[[-37 -56  31]
 [-39 -57  23]
 [  0  45 -36]
 [-39  55 -27]]
->
[[-39   0 -39 -37]
 [ 55  45 -57 -56]
 [-27 -36  23  31]]

[[ 77  75  -7 -48 -39 -49 -45 -35  79 -48  -2]
 [ 69  68  -2 -48 -42 -46 -45 -32  72 -46  -2]
 [ 72  69   2 -50 -43 -52 -45 -35  73 -48   1]
 [ 71  70   4 -50 -43 -53 -45 -37  74 -49   3]
 [ 71  69  -5 -47 -39 -47 -44 -31  74 -46  -3]
 [-76 -77   3  48  42  49  43  33 -78  47   2]
 [ 71  69   1 -47 -42 -50 -44 -34  73 -47   1]
 [ 73  72  -1 -49 -43 -50 -46 -34  74 -49   0]]
->
[[ 73  71 -76  71  71  72  69  77]
 [ 72  69 -77  69  70  69  68  75]
 [ -1   1   3  -5   4   2  -2  -7]
 [-49 -47  48 -47 -50 -50 -48 -48]
 [-43 -42  42 -39 -43 -43 -42 -39]
 [-50 -50  49 -47 -53 -52 -46 -49]
 [-46 -44  43 -44 -45 -45 -45 -45]
 [-34 -34  33 -31 -37 -35 -32 -35]
 [ 74  73 -78  74  74  73  72  79]
 [-49 -47  47 -46 -49 -48 -46 -48]
 [  0   1   2  -3   3   1  -2  -2]]

[[ 65  43  53]
 [ 61  37  50]
 [-60 -40 -47]
 [ 65  38  53]
 [ 59  40  43]
 [ 48  36  23]
 [ 61  42  40]
 [-62 -40 -49]]
->
[[-62  61  48  59  65 -60  61  65]
 [-40  42  36  40  38 -40  37  43]
 [-49  40  23  43  53 -47  50  53]]

[[  6  68 -38  10   8]
 [ 29   3 -37 -57  28]
 [  2 -30  31 -14  65]
 [ 25 -26 -32 -34 -51]
 [-20 -19  -3  -7 -73]
 [ 24  58 -40  24   0]]
->
[[ 24 -20  25   2  29   6]
 [ 58 -19 -26 -30   3  68]
 [-40  -3 -32  31 -37 -38]
 [ 24  -7 -34 -14 -57  10]
 [  0 -73 -51  65  28   8]]

[[ 35  48  33]
 [-47 -10  48]
 [-40 -20  52]
 [-46 -29  50]
 [-52  -9  46]
 [ 49   9 -48]
 [-48 -18  51]
 [-40 -15  51]
 [-25 -59 -32]
 [-50 -54 -42]]
->
[[-50 -25 -40 -48  49 -52 -46 -40 -47  35]
 [-54 -59 -15 -18   9  -9 -29 -20 -10  48]
 [-42 -32  51  51 -48  46  50  52  48  33]]

[[ 19  14 -16  -2 -12  25  11   2  -7  62   1   3  29  24 -10 -24]
 [ -1   4  -4   4   3 -41 -29 -13   4  66  -1   2  -3  10  18   3]
 [ 23  18 -18  -3 -14  31  14   3  -8  77   1   2  34  31 -16 -30]
 [ 25  16 -20  -2 -14  27   9   3 -10  74   1   4  35  28 -10 -28]
 [  0   0   0   0   0   0   0   0   0   0   0  -1   0   0   1   0]]
->
[[  0  25  23  -1  19]
 [  0  16  18   4  14]
 [  0 -20 -18  -4 -16]
 [  0  -2  -3   4  -2]
 [  0 -14 -14   3 -12]
 [  0  27  31 -41  25]
 [  0   9  14 -29  11]
 [  0   3   3 -13   2]
 [  0 -10  -8   4  -7]
 [  0  74  77  66  62]
 [  0   1   1  -1   1]
 [ -1   4   2   2   3]
 [  0  35  34  -3  29]
 [  0  28  31  10  24]
 [  1 -10 -16  18 -10]
 [  0 -28 -30   3 -24]]

[[  7  27  13 -15  15 -13]
 [  7  28  15 -15  15 -13]
 [  7   9 -16 -15  13  -1]
 [  7  31  21 -14  15   0]
 [ 11  71  21 -18  34  33]
 [  7  58  21 -22  30  -1]
 [  7  31  21 -15  15  -1]
 [  7  31  21 -15  15  -5]
 [  7  56  21 -23  30  -1]
 [  7  67  21 -15  31   9]
 [  7  31  21 -14  15   9]]
->
[[  7   7   7   7   7   7  11   7   7   7   7]
 [ 31  67  56  31  31  58  71  31   9  28  27]
 [ 21  21  21  21  21  21  21  21 -16  15  13]
 [-14 -15 -23 -15 -15 -22 -18 -14 -15 -15 -15]
 [ 15  31  30  15  15  30  34  15  13  15  15]
 [  9   9  -1  -5  -1  -1  33   0  -1 -13 -13]]

[[ -8  -3  20 -19  -6 -17 -33   8  10   1  28  -9  -4 -11 -12]
 [  5   7  11  15  -9   8  -2   0  22 -13 -12 -20   7   6  30]
 [ -9  21   5  -1   4  -4  15 -12 -38  -4   2 -16  13  -7  14]
 [ -6   4 -15  15  10   3  -5   0 -26   2 -10  16  -1  16  62]
 [  2  16  -5  -9  -3 -21 -14   3  55   4  25   7   0   3 -21]]
->
[[  2  -6  -9   5  -8]
 [ 16   4  21   7  -3]
 [ -5 -15   5  11  20]
 [ -9  15  -1  15 -19]
 [ -3  10   4  -9  -6]
 [-21   3  -4   8 -17]
 [-14  -5  15  -2 -33]
 [  3   0 -12   0   8]
 [ 55 -26 -38  22  10]
 [  4   2  -4 -13   1]
 [ 25 -10   2 -12  28]
 [  7  16 -16 -20  -9]
 [  0  -1  13   7  -4]
 [  3  16  -7   6 -11]
 [-21  62  14  30 -12]]

[[-30  12  16 -57]
 [  2   3   1   3]
 [ -6   3   3 -15]
 [  6   0   0   9]
 [  2   1   0   5]
 [ 25  -6 -12  49]
 [-16   5   7 -32]
 [ 26  -7 -15  52]
 [ -1   2   3  -6]
 [  5   0  -1   7]]
->
[[  5  -1  26 -16  25   2   6  -6   2 -30]
 [  0   2  -7   5  -6   1   0   3   3  12]
 [ -1   3 -15   7 -12   0   0   3   1  16]
 [  7  -6  52 -32  49   5   9 -15   3 -57]]
